W = [ 49  28 -23 -21 -33]
W[0] => 49
W[2] => -23
W[1] => 28
W[3] => -21

M =
array([[4, 5, 5, 6, 6, 6, 5],
       [4, 5, 5, 6, 6, 5, 5],
       [4, 5, 6, 6, 5, 6, 5],
       [6, 6, 1, 7, 4, 6, 6],
       [4, 5, 6, 4, 7, 7, 2],
       [4, 5, 5, 6, 6, 6, 5],
       [5, 6, 6, 6, 6, 6, 5],
       [5, 5, 4, 3, 3, 3, 3],
       [2, 4, 5, 6, 6, 5, 5]])
M[0,0]	4
M[:, 4]	[6, 6, 5, 4, 7, 6, 6, 3, 6]
M[8]	[2, 4, 5, 6, 6, 5, 5]
M[:, 0]	[4, 4, 4, 6, 4, 4, 5, 5, 2]
M[1,4]	6
M[1,5]	5
M[5,6]	5
M[6,4]	6
M[3,0]	6
M[2,6]	5
M[4,5]	7
M[4,6]	2
M[5]	[4, 5, 5, 6, 6, 6, 5]
M[0,6]	5
M[8,1]	4
M[2,4]	5
M[7]	[5, 5, 4, 3, 3, 3, 3]
M[3,4]	4
M[7,6]	3
M[0,4]	6
M[5,3]	6
M[0,1]	5
M[4]	[4, 5, 6, 4, 7, 7, 2]
M[:, 2]	[5, 5, 6, 1, 6, 5, 6, 4, 5]
M[:, 5]	[6, 5, 6, 6, 7, 6, 6, 3, 5]
M[2,1]	5
M[5,2]	5
M[:, 1]	[5, 5, 5, 6, 5, 5, 6, 5, 4]
M[:, 3]	[6, 6, 6, 7, 4, 6, 6, 3, 6]

grid =
[[ 704  139   90 -111 -374 -502  232  -74  677 -475]
 [ 137  -67  315  627 -389 -118  172   90   24  548]
 [ 782  552  759 -284 -418 -590  223  337  919 -762]
 [-149  164  361    5   33  175  263  111  434 -337]
 [-496  -62  310  234  596  791  102  241 -953  466]]
grid[0,0] = 704
grid[4,2] = 310
grid[3,7] = 111
grid[3,0] = -149
grid[3] = [-149, 164, 361, 5, 33, 175, 263, 111, 434, -337]
grid[0,5] = -502
grid[1,0] = 137
grid[1,5] = -118
grid[1,4] = -389
grid[1,1] = -67
grid[0,4] = -374
grid[0,1] = 139
grid[0,2] = 90
grid[4] = [-496, -62, 310, 234, 596, 791, 102, 241, -953, 466]
grid[2,4] = -418
grid[2,5] = -590
grid[1] = [137, -67, 315, 627, -389, -118, 172, 90, 24, 548]
grid[4,8] = -953
grid[3,8] = 434

m =
[[ 45.8   0.8  39.4 -68.4 -31.6  17.4   3.5 -31.8 -21.7 -26.2  -1.3]
 [ 15.4  46.5  37.2 -63.3 -12.5  33.9  -4.2 -30.7 -35.7 -28.8  45.1]
 [ 32.9  38.8  32.0 -56.2 -25.4  10.8  26.8 -33.6 -13.9 -39.3  16.4]
 [ 17.7  16.8  17.8 -62.6 -17.0  22.4 -13.0 -57.9 -57.6 -38.6   8.5]
 [ 14.1  24.4  38.7 -47.7  -8.7  34.1 -29.8 -28.2 -38.4 -14.3  26.9]
 [ 19.7  23.3  33.0 -49.6  10.8  31.7 -13.8 -33.5 -35.2 -10.0  27.4]
 [ 34.6  19.6  48.7 -75.1 -26.7  30.7   5.9 -39.4 -34.1 -36.3  30.4]
 [ 27.4  31.8  44.5 -52.9 -13.8   5.1   1.3 -41.2 -36.8 -35.2  23.5]
 [ 30.7  18.1  12.2 -42.8   1.8  22.3   7.2 -27.0 -14.3 -12.3  16.6]]
Rows and columns are counted from 0.
(0, 0): 45.8
(3, 3): -62.6
(0, 5): 17.4
(3, 5): 22.4
(2, 5): 10.8
(7, 3): -52.9
(2, 1): 38.8
(4, 5): 34.1
(6, 0): 34.6
(0, 1): 0.8
(5, 2): 33.0
(7, 6): 1.3
(5, 6): -13.8
(3, 4): -17.0
(7, 7): -41.2
(7, 2): 44.5
(3, 10): 8.5
(8, 1): 18.1
(5, 8): -35.2
(5, 7): -33.5
(3, 1): 16.8
(0, 7): -31.8
(2, 10): 16.4
(2, 4): -25.4
(4, 6): -29.8
(2, 7): -33.6
(7, 4): -13.8
(8, 10): 16.6
(3, 8): -57.6
(1, 1): 46.5
(3, 0): 17.7
(6, 2): 48.7
(2, 9): -39.3
(8, 4): 1.8
(7, 9): -35.2

data =
[[22.3, 15.3, -5.9, -11.8, -7.6, 1.4, -18.2],
 [20.2, 26.8, -19.9, 15.0, -23.9, -31.4, 7.0],
 [6.7, 9.0, -6.4, 5.1, -7.8, -10.4, 2.3],
 [8.0, 8.1, -11.2, 31.3, -15.4, -34.1, 20.9],
 [36.6, 48.4, -36.1, 27.6, -43.7, -57.5, 12.6],
 [-2.3, -2.4, 0.9, -2.0, -0.7, -0.4, -4.8],
 [11.6, 13.2, -6.1, -7.6, -7.1, -2.5, -11.0],
 [9.7, 26.5, -34.2, 61.0, -35.7, -73.3, 56.3],
 [15.6, 20.8, -15.3, 11.6, -18.4, -24.2, 5.4],
 [38.7, 51.1, -37.8, 29.8, -46.2, -61.2, 13.4],
 [20.4, 27.0, -19.9, 15.5, -24.2, -31.9, 7.1],
 [-3.5, 5.3, -6.4, 7.7, -7.2, -14.4, 5.7]]
Indices start at 0.
(0, 0) -> 22.3
(7, 5) -> -73.3
(3, 6) -> 20.9
(4, 4) -> -43.7
(2, 4) -> -7.8
(0, 5) -> 1.4
(7, 1) -> 26.5
(8, 6) -> 5.4
(9, 1) -> 51.1
(5, 5) -> -0.4
(11, 1) -> 5.3
(8, 0) -> 15.6
(3, 0) -> 8.0
(8, 1) -> 20.8
(4, 6) -> 12.6
(3, 5) -> -34.1
(6, 4) -> -7.1
(6, 6) -> -11.0
(2, 2) -> -6.4
(1, 4) -> -23.9
(1, 0) -> 20.2
(9, 3) -> 29.8
(4, 0) -> 36.6
(6, 5) -> -2.5
(11, 6) -> 5.7
(8, 3) -> 11.6
(9, 4) -> -46.2
(11, 5) -> -14.4
(2, 5) -> -10.4
(6, 2) -> -6.1
(5, 0) -> -2.3
(10, 2) -> -19.9
(7, 4) -> -35.7
(11, 2) -> -6.4
